Below are the code and all the weights of a small trained network. Each question names an input and a class and asks about switching units off, where a switched-off unit gives its printed mean instead of its output.

import numpy as np


def w(rows, s, z=0):
    codes = np.array(rows[::2]) - 128.0
    scale = np.full(codes.shape[1], s)
    scale[-1] = z or s
    return codes * scale


def f(y):
    return y / 2 * (1 + np.tanh(0.7978845608 * (y + 0.044715 * y**3)))


def log_softmax(a):
    a = a - a.max(-1, keepdims=True)
    return a - np.log(np.exp(a).sum(-1, keepdims=True))


def net(x, mask):
    res = np.array(x, float).reshape(1, 8) / 4 @ E
    y = f(res @ A[0][:, :-1].T + A[0][:, -1])
    res = res + np.where(mask, y, B[0][:, -1]) @ B[0][:, :-1]
    return log_softmax(res[-1] @ U[:, :-1].T + U[:, -1])


A, B = {}, {}
E = w([
[42,53,109,119,205],'x0',
[128,101,78,178,90],'x1',
[2,134,129,178,68],'x2',
[116,178,101,68,126],'x3',
[164,80,83,172,195],'x4',
[201,47,173,148,182],'x5',
[138,55,100,61,146],'x6',
[154,144,214,121,200],'x7',
],0.0084)
A[0] = w([
[138,141,126,135,120,26],'N0',
[32,170,70,126,165,149],'N1',
[124,115,121,71,107,108],'N2',
[43,102,243,160,115,114],'N3',
[164,222,150,172,67,152],'N4',
[213,121,156,120,164,74],'N5',
[181,122,144,128,150,101],'N6',
[101,154,95,119,153,21],'N7',
[127,121,141,115,115,142],'N8',
[194,103,145,142,169,7],'N9',
[78,139,201,129,123,69],'N10',
[190,110,148,131,145,97],'N11',
[169,230,157,150,48,47],'N12',
[133,130,126,114,109,12],'N13',
[105,119,107,136,131,70],'N14',
[160,62,161,125,42,28],'N15',
[159,76,65,160,22,113],'N16',
[142,96,99,8,87,88],'N17',
[140,137,106,201,123,2],'N18',
[93,131,120,124,145,166],'N19',
[138,128,91,106,127,199],'N20',
[106,137,51,134,148,92],'N21',
[158,169,116,159,118,151],'N22',
[140,168,141,150,94,162],'N23',
],0.016,0.0047)
B[0] = w([
[83,3,68,103,104,120],'N0',
[139,127,94,165,210,249],'N1',
[124,111,98,104,106,157],'N2',
[112,181,113,208,74,251],'N3',
[157,161,87,57,105,238],'N4',
[148,119,121,109,189,235],'N5',
[166,130,115,137,154,190],'N6',
[101,69,149,168,130,138],'N7',
[131,143,105,118,142,135],'N8',
[122,75,155,116,157,205],'N9',
[88,132,93,159,133,185],'N10',
[170,159,148,122,159,199],'N11',
[98,96,102,43,98,234],'N12',
[44,21,162,105,122,121],'N13',
[116,155,176,135,129,142],'N14',
[104,130,135,162,205,155],'N15',
[73,176,77,180,194,216],'N16',
[144,136,106,45,80,206],'N17',
[178,157,149,113,49,154],'N18',
[175,215,146,155,133,167],'N19',
[116,167,118,124,137,162],'N20',
[117,151,147,165,132,173],'N21',
[116,122,106,93,134,168],'N22',
[156,195,140,92,118,179],'N23',
],0.03,0.011)
U = w([
[124,20,176,118,86,21],'0',
[195,166,186,180,132,33],'1',
[148,238,78,80,97,198],'2',
[83,100,215,98,83,18],'3',
[100,2,187,107,63,25],'4',
[117,249,88,161,158,254],'5',
[103,54,201,107,59,13],'6',
[233,165,153,110,224,198],'7',
],0.0069,0.0044)

Each question gives the input, the list of numbers given to net, and the class t.
The units are the neurons (one row each of A and B). Each row of codes is followed by its name. A weight is (code - 128) times the scale printed after its matrix; where a second scale follows, it is the last column's (A, B and U).
mask holds one flag per neuron, in row order. A switched-off neuron (its flag False) gives its mean, the last column of its row in B, instead of its output. The means were averaged over made-up inputs and are rounded, as every weight is.
A unit's drop is (log p(t) with every unit on - log p(t) with that unit switched off) / (log p(t) with every unit on - log p(t) with every unit switched off).
The circuit of an input: a set's keep is (log p(t) with only the set's units on - log p(t) with every unit switched off) / (log p(t) with every unit on - log p(t) with every unit switched off). Starting from the 12 units with the biggest drops (on a tie, the unit counted first), units are removed one at a time, each time the one whose removal leaves the highest keep (on an exact tie, the one counted first), for as long as the keep stays at least 0.8.
circuit, biggest first: the units of the circuit, biggest drop first
most important unit: the unit with the biggest drop
top k neurons: the k neurons with the biggest drops, biggest first
drop when u is switched off: that unit's drop, to one decimal
input [-3,6,3,2,6,-6,1,7], class 2: circuit, biggest first -> [N16 N5]
input [-1,5,6,-2,-4,1,-2,5], class 2: most important unit -> N4
input [-2,7,5,-4,-5,3,-4,3], class 2: top 2 neurons -> [N4 N12]
input [-1,-8,-3,8,2,-2,6,5], class 7: top 4 neurons -> [N3 N5 N12 N4]
input [-7,8,4,-4,1,0,-2,-4], class 2: top 3 neurons -> [N4 N12 N18]
input [7,2,-3,0,6,0,5,-2], class 7: top 3 neurons -> [N3 N16 N10]
input [-3,-5,6,-8,-8,1,-4,1], class 2: top 2 neurons -> [N12 N4]
input [-4,-1,2,2,-1,4,0,1], class 2: top 2 neurons -> [N1 N9]
input [1,-3,4,6,-4,7,-7,-1], class 2: drop when N10 is switched off -> -0.1
input [8,2,-2,-4,7,-5,4,6], class 7: drop when N3 is switched off -> 0.4
input [-2,0,-2,7,-3,6,-5,8], class 7: drop when N17 is switched off -> 0.0
